Below are the code and all the weights of a small trained network. Each question names an input and a class and asks about switching units off, where a switched-off unit gives its printed mean instead of its output.

import numpy as np


def w(rows, s, z=0):
    codes = np.array(rows[::2]) - 128.0
    scale = np.full(codes.shape[1], s)
    scale[-1] = z or s
    return codes * scale


def norm(h):
    return h / np.sqrt((h * h).mean(-1, keepdims=True) + 1e-5)


def f(y):
    return np.maximum(y, 0)


def log_softmax(a):
    a = a - a.max(-1, keepdims=True)
    return a - np.log(np.exp(a).sum(-1, keepdims=True))


def net(x, mask):
    res = np.array(x, float).reshape(1, 3) / 4 @ E
    u = 0
    for l in range(2):
        y = f(norm(res) @ A[l][:, :-1].T + A[l][:, -1])
        res = res + np.where(mask[u : u + 15], y, B[l][:, -1]) @ B[l][:, :-1]
        u += 15
    return log_softmax(norm(res)[-1] @ U[:, :-1].T + U[:, -1])


A, B = {}, {}
E = w([
[66,33,154,73,3,115],'x0',
[9,48,155,212,80,223],'x1',
[244,195,52,175,26,195],'x2',
],0.0046)
A[0] = w([
[96,141,122,151,113,193,99],'L0N1',
[127,122,192,101,53,126,97],'L0N2',
[204,194,143,151,135,119,142],'L0N3',
[50,110,86,97,105,204,103],'L0N4',
[77,135,128,182,170,117,2],'L0N5',
[119,137,80,94,33,125,88],'L0N6',
[181,91,138,18,53,66,98],'L0N7',
[91,62,144,142,97,181,108],'L0N8',
[1,159,184,131,118,153,142],'L0N9',
[189,152,92,97,99,100,105],'L0N10',
[141,44,117,171,193,127,45],'L0N11',
[113,159,208,212,68,15,81],'L0N12',
[185,115,93,182,101,156,159],'L0N13',
[162,218,125,107,198,89,177],'L0N14',
[124,184,166,110,98,183,79],'L0N15',
],0.0082,0.0046)
B[0] = w([
[142,46,125,135,166,109,179],'L0N1',
[100,143,101,80,144,191,184],'L0N2',
[142,82,194,142,131,109,219],'L0N3',
[132,123,160,91,128,89,201],'L0N4',
[227,194,254,137,133,215,151],'L0N5',
[192,146,153,112,137,162,193],'L0N6',
[77,190,117,252,129,74,220],'L0N7',
[153,126,130,106,187,176,218],'L0N8',
[200,187,92,122,176,109,248],'L0N9',
[158,143,127,114,80,201,191],'L0N10',
[126,186,192,120,89,126,153],'L0N11',
[87,62,124,111,129,99,138],'L0N12',
[130,110,138,183,115,131,219],'L0N13',
[101,75,111,71,155,174,253],'L0N14',
[104,97,121,140,172,91,143],'L0N15',
],0.0078,0.0056)
A[1] = w([
[135,111,147,109,176,134,195],'L1N1',
[159,132,124,211,87,151,219],'L1N2',
[99,71,106,112,151,138,147],'L1N3',
[119,156,137,104,97,57,1],'L1N4',
[97,134,152,192,183,47,203],'L1N5',
[199,144,77,88,155,122,188],'L1N6',
[149,144,116,253,151,84,161],'L1N7',
[81,187,35,107,109,206,33],'L1N8',
[120,83,113,221,145,25,103],'L1N9',
[141,184,125,129,32,97,121],'L1N10',
[80,107,145,98,90,193,107],'L1N11',
[185,142,137,130,87,151,197],'L1N12',
[88,151,100,61,176,107,172],'L1N13',
[155,88,116,101,102,166,116],'L1N14',
[103,153,135,161,137,56,162],'L1N15',
],0.011,0.0021)
B[1] = w([
[118,180,95,120,33,140,255],'L1N1',
[123,132,110,46,135,135,248],'L1N2',
[107,152,72,87,97,13,187],'L1N3',
[170,60,100,184,115,193,146],'L1N4',
[204,92,156,147,107,220,226],'L1N5',
[77,102,172,149,108,140,218],'L1N6',
[71,86,80,115,60,2,225],'L1N7',
[200,97,154,143,159,132,149],'L1N8',
[150,70,170,197,115,219,178],'L1N9',
[60,108,84,64,154,67,174],'L1N10',
[125,169,148,126,149,102,161],'L1N11',
[68,150,155,134,197,128,221],'L1N12',
[71,120,58,145,76,35,228],'L1N13',
[170,185,188,211,168,145,192],'L1N14',
[219,102,155,148,217,189,173],'L1N15',
],0.007,0.0063)
U = w([
[51,151,92,46,118,42,254],'0',
[154,189,223,144,195,233,110],'1',
[161,5,103,210,121,129,8],'2',
],0.021,0.003)

Each question gives the input, the list of numbers given to net, and the class t.
The units are the neurons (one row each of A and B). Each row of codes is followed by its name. A weight is (code - 128) times the scale printed after its matrix; where a second scale follows, it is the last column's (A, B and U).
mask holds one flag per neuron, layer by layer. A switched-off neuron (its flag False) gives its mean, the last column of its row in B, instead of its output. The means were averaged over made-up inputs and are rounded, as every weight is.
A unit's drop is (log p(t) with every unit on - log p(t) with that unit switched off) / (log p(t) with every unit on - log p(t) with every unit switched off).
unit that matters most: the unit with the biggest drop
top k neurons: the k neurons with the biggest drops, biggest first
top k neurons in layer l: the k neurons of layer l with the biggest drops, biggest first
drop of u: that unit's drop, to one decimal
input [-8,-1,0], class 0: unit that matters most -> L0N14
input [6,0,-1], class 2: top 2 neurons -> L0N7, L0N14
input [-1,6,0], class 1: top 4 neurons -> L0N7, L0N8, L1N13, L0N5
input [-7,-7,0], class 0: top 4 neurons in layer 0 -> L0N14, L0N6, L0N5, L0N9
input [5,0,3], class 0: top 2 neurons -> L0N7, L0N14
input [-1,-6,2], class 1: top 2 neurons -> L0N14, L0N10
input [-6,6,1], class 2: top 2 neurons -> L1N7, L0N1
input [-4,1,2], class 2: top 2 neurons in layer 0 -> L0N3, L0N13
input [2,1,8], class 1: top 3 neurons -> L0N6, L0N7, L0N10
input [-7,-3,0], class 0: top 3 neurons in layer 0 -> L0N14, L0N6, L0N5
input [6,-3,-2], class 2: drop of L0N7 -> 1.5
input [6,2,2], class 1: drop of L0N15 -> 0.0
input [-8,7,3], class 2: drop of L1N7 -> 0.4
input [7,2,4], class 1: top neuron -> L0N2
